Here is a tiny trained network, its code and every weight. The questions are about switching its units off for an input and a class, where a switched-off unit gives its printed mean instead of its output.

import numpy as np


def w(rows, s, z=0):
    codes = np.array(rows[::2]) - 128.0
    scale = np.full(codes.shape[1], s)
    scale[-1] = z or s
    return codes * scale


def f(y):
    return np.maximum(y, 0)


def log_softmax(a):
    a = a - a.max(-1, keepdims=True)
    return a - np.log(np.exp(a).sum(-1, keepdims=True))


def net(x, mask):
    res = np.array(x, float).reshape(1, 2) / 4 @ E
    y = f(res @ A[0][:, :-1].T + A[0][:, -1])
    res = res + np.where(mask, y, B[0][:, -1]) @ B[0][:, :-1]
    return log_softmax(res[-1] @ U[:, :-1].T + U[:, -1])


A, B = {}, {}
E = w([
[36,171,34,6],'x0',
[67,3,216,56],'x1',
],0.0071)
A[0] = w([
[195,127,181,183,3],'n1',
[217,70,215,213,131],'n2',
[157,174,92,178,81],'n3',
[43,178,42,31,118],'n4',
[87,74,186,116,11],'n5',
[94,2,205,91,186],'n6',
[175,213,59,207,10],'n7',
[123,120,118,135,98],'n8',
],0.0074,0.0015)
B[0] = w([
[104,80,45,207,180],'n1',
[91,115,3,149,235],'n2',
[42,201,92,79,179],'n3',
[137,14,23,216,255],'n4',
[34,186,114,92,175],'n5',
[53,211,63,60,239],'n6',
[29,211,94,78,214],'n7',
[143,125,130,135,128],'n8',
],0.0075,0.0071)
U = w([
[37,247,112,49,92],'0',
[119,9,50,225,94],'1',
[176,136,145,103,254],'2',
[209,106,253,117,63],'3',
[219,105,237,128,66],'4',
[206,101,242,131,58],'5',
],0.008,0.0089)

Each question gives the input, the list of numbers given to net, and the class t.
The units are the neurons (one row each of A and B). Each row of codes is followed by its name. A weight is (code - 128) times the scale printed after its matrix; where a second scale follows, it is the last column's (A, B and U).
mask holds one flag per neuron, in row order. A switched-off neuron (its flag False) gives its mean, the last column of its row in B, instead of its output. The means were averaged over made-up inputs and are rounded, as every weight is.
A unit's drop is (log p(t) with every unit on - log p(t) with that unit switched off) / (log p(t) with every unit on - log p(t) with every unit switched off).
The circuit of an input: a set's keep is (log p(t) with only the set's units on - log p(t) with every unit switched off) / (log p(t) with every unit on - log p(t) with every unit switched off). Starting from all 8 units, units are removed one at a time, each time the one whose removal leaves the highest keep (on an exact tie, the one counted first), for as long as the keep stays at least 0.8.
units of the circuit, in order: the units of the circuit, biggest drop first
top k neurons: the k neurons with the biggest drops, biggest first
drop of u: that unit's drop, to one decimal
input [8,6], class 1: top 2 neurons : n4; n7
input [0,8], class 0: units of the circuit, in order : n6
input [-4,-6], class 0: top 3 neurons : n7; n4; n3
input [2,0], class 2: top 2 neurons : n2; n1
input [-4,-5], class 0: top 3 neurons : n4; n7; n3
input [-4,-4], class 0: top 3 neurons : n4; n7; n3
input [7,-5], class 1: top 2 neurons : n4; n6
input [3,-2], class 2: top 3 neurons : n2; n1; n6
input [-4,6], class 0: top 2 neurons : n6; n4
input [-6,-6], class 0: top 3 neurons : n7; n4; n3
input [-2,6], class 0: top 3 neurons : n6; n4; n5
input [8,7], class 1: top 3 neurons : n4; n7; n3
input [0,6], class 0: drop of n4 : 0.1
input [-5,-5], class 0: units of the circuit, in order : n7
input [3,1], class 2: drop of n2 : 0.4
input [8,1], class 1: drop of n4 : 0.4
